Below are the code and all the weights of a small trained network. Each question names an input and a target symbol and asks about switching units off, where a switched-off unit gives its printed mean instead of its output.

import numpy as np


def w(rows, s, z=0):
    codes = np.array(rows[::2]) - 128.0
    scale = np.full(codes.shape[1], s)
    scale[-1] = z or s
    return codes * scale


def norm(h):
    return h / np.sqrt((h * h).mean(-1, keepdims=True) + 1e-5)


def f(y):
    return y / 2 * (1 + np.tanh(0.7978845608 * (y + 0.044715 * y**3)))


def softmax(a):
    e = np.exp(a - a.max(-1, keepdims=True))
    return e / e.sum(-1, keepdims=True)


def log_softmax(a):
    a = a - a.max(-1, keepdims=True)
    return a - np.log(np.exp(a).sum(-1, keepdims=True))


def net(x, mask):
    ids = ['αγζηλμξσψω'.index(c) for c in x.split()]
    T = len(ids)
    res = E[ids] + P[:T]
    u = 0
    for l in range(2):
        q, k, v = (norm(res) @ M[l].T for M in (Q, K, V))
        z = softmax(np.where(np.tri(T) > 0, q @ k.T / 2**0.5, -1e9)) @ v
        res = res + np.where(mask[u], z, O[l][:, -1]) @ O[l][:, :-1]
        u += 1
        y = f(norm(res) @ A[l][:, :-1].T + A[l][:, -1])
        res = res + np.where(mask[u : u + 12], y, B[l][:, -1]) @ B[l][:, :-1]
        u += 12
    return log_softmax(norm(res)[-1] @ U[:, :-1].T + U[:, -1])


Q, K, V, O, A, B = {}, {}, {}, {}, {}, {}
E = w([
[160,124,147,149,129,78,121,164,116,196,93,126],'α',
[164,153,101,183,95,132,152,139,141,85,95,140],'γ',
[138,134,169,112,121,210,135,88,73,159,72,144],'ζ',
[179,123,111,112,128,132,133,158,95,192,129,252],'η',
[85,173,63,172,144,147,195,144,163,132,111,105],'λ',
[92,42,154,59,109,67,204,144,134,152,179,136],'μ',
[150,106,116,127,77,131,111,117,166,155,211,100],'ξ',
[68,121,86,18,124,123,105,112,141,165,148,168],'σ',
[90,184,144,131,109,95,189,105,72,196,209,77],'ψ',
[42,187,43,148,113,111,132,160,128,214,196,192],'ω',
],0.025)
P = w([
[143,16,167,124,172,208,25,197,98,228,50,98],'0',
[128,107,139,117,89,75,120,74,99,95,93,110],'1',
[84,177,145,81,124,18,42,2,124,83,97,98],'2',
[118,88,106,160,16,91,95,156,114,114,56,153],'3',
[128,121,142,112,35,20,121,60,130,123,120,43],'4',
[120,130,153,92,44,42,112,78,135,109,88,110],'5',
[127,146,108,113,98,33,127,60,103,99,59,119],'6',
[102,152,108,109,78,52,119,98,106,104,45,171],'7',
[128,116,115,128,45,110,45,138,205,173,57,153],'8',
],0.0087)
Q[0] = w([
[65,121,144,69,254,192,128,158,180,161,176,82],'L0H1',
[133,80,108,18,137,141,19,86,55,165,134,125],'L0H1',
],0.0067)
K[0] = w([
[95,217,84,126,99,45,204,31,139,1,153,189],'L0H1',
[201,110,90,55,15,36,97,67,55,118,100,132],'L0H1',
],0.0054)
V[0] = w([
[159,130,56,82,117,108,109,171,151,65,48,151],'L0H1',
[254,113,130,103,76,167,133,16,213,195,149,198],'L0H1',
],0.0054)
O[0] = w([
[115,170,33,15,79,79,173,200,171,97,143,33,9],'L0H1',
[40,132,179,255,140,107,75,176,81,65,98,141,2],'L0H1',
],0.0083,0.00054)
A[0] = w([
[75,125,95,166,155,202,231,77,199,128,139,60,207],'L0N1',
[135,74,158,90,100,111,131,118,133,122,1,140,249],'L0N2',
[77,180,151,176,155,119,148,127,88,154,169,129,140],'L0N3',
[163,128,182,219,139,121,47,153,113,160,187,54,93],'L0N4',
[137,222,104,132,126,128,132,195,147,105,79,94,124],'L0N5',
[146,136,17,81,170,110,136,154,182,141,215,104,138],'L0N6',
[111,131,107,128,94,100,100,129,196,135,239,100,120],'L0N7',
[194,130,130,155,138,120,150,138,156,120,135,179,111],'L0N8',
[107,137,155,148,134,41,157,211,127,102,110,137,216],'L0N9',
[151,189,138,146,121,122,38,126,45,139,189,183,180],'L0N10',
[127,93,94,172,139,18,122,172,74,143,111,75,140],'L0N11',
[113,20,91,78,165,160,123,142,118,183,128,142,216],'L0N12',
],0.0076,0.0022)
B[0] = w([
[84,79,86,41,150,204,97,56,124,142,72,240,253],'L0N1',
[13,148,94,18,97,147,89,128,81,200,162,101,215],'L0N2',
[167,35,74,163,144,115,197,139,113,171,81,66,161],'L0N3',
[68,74,117,118,46,36,131,178,95,120,59,112,178],'L0N4',
[148,61,87,138,214,147,133,115,135,127,116,23,198],'L0N5',
[73,83,185,167,158,125,129,173,128,122,84,194,247],'L0N6',
[88,84,137,120,139,172,147,165,98,95,44,142,220],'L0N7',
[116,225,145,138,60,76,136,117,124,143,154,102,130],'L0N8',
[83,254,248,109,176,138,187,70,207,172,74,80,189],'L0N9',
[95,31,103,67,88,144,191,202,95,105,105,190,191],'L0N10',
[83,113,154,83,175,193,136,120,185,179,115,149,192],'L0N11',
[88,185,160,117,86,102,158,82,149,45,108,111,201],'L0N12',
],0.0074,0.0064)
Q[1] = w([
[44,62,92,109,129,62,165,154,132,200,84,216],'L1H1',
[39,101,48,2,89,106,156,98,133,164,71,109],'L1H1',
],0.0073)
K[1] = w([
[236,198,113,198,164,115,75,149,141,104,71,75],'L1H1',
[237,167,73,105,82,57,136,41,184,1,102,89],'L1H1',
],0.0074)
V[1] = w([
[207,58,46,6,196,117,102,240,107,165,203,18],'L1H1',
[85,71,173,123,254,87,129,221,134,140,110,116],'L1H1',
],0.0069)
O[1] = w([
[54,130,127,83,167,38,81,152,104,238,80,151,1],'L1H1',
[140,120,154,178,250,152,157,168,136,124,110,120,115],'L1H1',
],0.014,0.006)
A[1] = w([
[241,113,138,133,128,182,145,96,195,137,254,168,117],'L1N1',
[147,67,165,168,152,159,154,130,180,144,173,144,118],'L1N2',
[101,131,136,128,132,138,113,40,126,115,144,171,51],'L1N3',
[99,133,168,124,162,66,183,185,140,136,202,193,85],'L1N4',
[69,119,163,122,69,95,98,187,144,96,133,159,15],'L1N5',
[88,128,46,56,149,105,100,149,154,146,93,125,161],'L1N6',
[181,192,225,155,127,95,148,195,62,164,131,167,159],'L1N7',
[110,136,133,116,189,57,105,181,192,206,123,160,91],'L1N8',
[113,183,91,81,65,120,70,100,156,96,158,100,120],'L1N9',
[161,153,134,112,123,166,163,125,103,114,170,181,5],'L1N10',
[91,102,156,134,173,89,150,168,94,190,118,98,84],'L1N11',
[138,90,210,185,193,83,166,93,170,107,181,144,142],'L1N12',
],0.01,0.0032)
B[1] = w([
[137,130,255,173,68,80,118,150,107,89,123,168,173],'L1N1',
[52,203,127,137,145,82,112,101,100,66,199,99,162],'L1N2',
[150,137,187,92,117,100,107,149,80,175,126,84,156],'L1N3',
[135,213,92,92,102,188,124,149,103,95,171,213,178],'L1N4',
[138,74,104,121,156,116,112,93,150,77,132,76,190],'L1N5',
[187,129,159,180,145,88,98,125,146,150,188,130,255],'L1N6',
[245,79,142,101,117,81,102,114,168,175,131,196,144],'L1N7',
[107,190,236,210,69,71,108,170,160,112,115,92,181],'L1N8',
[161,135,9,87,47,100,133,101,92,200,170,107,190],'L1N9',
[131,109,193,123,80,84,120,109,160,127,75,160,139],'L1N10',
[209,148,110,156,128,149,133,219,114,162,144,77,205],'L1N11',
[135,138,142,25,111,108,130,170,127,83,153,89,159],'L1N12',
],0.0091,0.0074)
U = w([
[95,130,79,122,158,199,146,77,184,146,88,117,253],'α',
[73,206,99,219,121,184,130,160,118,94,194,167,150],'γ',
[187,202,86,172,77,128,131,104,160,107,116,101,137],'ζ',
[139,72,162,179,145,144,96,167,126,9,119,100,156],'η',
[201,112,81,127,128,178,187,155,69,167,167,72,81],'λ',
[84,113,56,87,127,85,55,100,98,177,174,139,98],'μ',
[222,113,172,128,121,152,92,126,142,110,171,218,172],'ξ',
[75,187,178,75,143,179,164,170,156,58,139,102,94],'σ',
[87,156,141,125,78,254,69,114,56,164,94,118,17],'ψ',
[117,180,174,131,136,92,96,174,152,171,24,107,152],'ω',
],0.0087,0.0028)

Each question gives the input, a string of symbols that net reads in full, and the target symbol t.
The units are the heads (2 rows each of Q, K, V and O) and the neurons (one row each of A and B). Each row of codes is followed by its name. A weight is (code - 128) times the scale printed after its matrix; where a second scale follows, it is the last column's (O, A, B and U).
mask holds one flag per unit, layer by layer, with each layer's heads first. A switched-off unit (its flag False) gives its mean, the last column of its rows in O or B, instead of its output. The means were averaged over made-up inputs and are rounded, as every weight is.
A unit's drop is (log p(t) with every unit on - log p(t) with that unit switched off) / (log p(t) with every unit on - log p(t) with every unit switched off).
The circuit of an input: a set's keep is (log p(t) with only the set's units on - log p(t) with every unit switched off) / (log p(t) with every unit on - log p(t) with every unit switched off). Starting from the 12 units with the biggest drops (on a tie, the unit counted first), units are removed one at a time, each time the one whose removal leaves the highest keep (on an exact tie, the one counted first), for as long as the keep stays at least 0.8.
units of the circuit, in order: the units of the circuit, biggest drop first
top k neurons: the k neurons with the biggest drops, biggest first
top k neurons in layer l: the k neurons of layer l with the biggest drops, biggest first
drop when u is switched off: that unit's drop, to one decimal
input ψ μ λ γ, target ξ: units of the circuit, in order	[L0H1]
input γ σ σ, target ω: units of the circuit, in order	[L1H1 L0H1 L1N8]
input ξ λ γ λ ω ζ, target η: units of the circuit, in order	[L0H1 L1H1]
input γ λ ξ λ λ σ α α μ, target ω: units of the circuit, in order	[L1H1 L0H1 L1N8]
input ξ λ ξ σ λ α γ ζ ω, target η: units of the circuit, in order	[L1H1 L0H1 L1N1]
input μ λ μ, target σ: top 2 neurons	[L0N6 L0N1]
input ξ ξ ψ α γ μ ξ λ, target η: units of the circuit, in order	[L0H1 L1H1 L1N1]
input γ λ ζ ζ λ ζ, target ω: units of the circuit, in order	[L1H1 L0H1 L0N5]
input γ μ ψ η, target ω: units of the circuit, in order	[L1H1 L0H1]
input λ ζ λ λ λ ξ μ λ, target α: top 2 neurons in layer 0	[L0N1 L0N6]
input ξ λ γ λ α, target η: top 2 neurons in layer 0	[L0N1 L0N4]
input σ ω ζ σ σ λ γ, target α: top 3 neurons	[L0N5 L0N9 L0N1]
input γ ζ ψ ψ, target ω: units of the circuit, in order	[L1H1 L0H1 L0N5]
input η μ ψ γ, target σ: top 2 neurons in layer 0	[L0N9 L0N1]
input ξ μ λ α λ, target α: units of the circuit, in order	[L0N1]
input γ ω μ λ ξ ξ ξ ψ ξ, target ω: units of the circuit, in order	[L1H1 L0N5 L0H1]
input γ λ ξ ξ μ λ λ λ ζ, target ω: top 2 neurons	[L0N5 L0N1]
input ξ η σ μ λ γ ζ λ, target η: top 2 neurons	[L0N1 L1N1]
input η ψ γ, target σ: top 3 neurons	[L0N9 L0N1 L1N12]
input ψ σ α ξ ω μ α γ, target ξ: top 2 neurons in layer 0	[L0N1 L0N4]
input γ λ ξ μ ξ λ σ λ ω, target ω: top 2 neurons	[L1N8 L0N5]
input λ λ λ μ η ψ γ λ μ, target μ: top neuron	[L1N9]
input λ λ μ γ λ λ η, target μ: drop when L1H1 is switched off	0.8
input γ λ μ, target ω: drop when L1H1 is switched off	1.3
input λ ψ η γ λ λ ξ ξ, target μ: drop when L0N12 is switched off	0.1
input λ σ λ μ γ μ μ μ ψ, target μ: drop when L0N9 is switched off	0.1
input η ξ λ α ξ, target η: top neuron in layer 0	[L0N4]
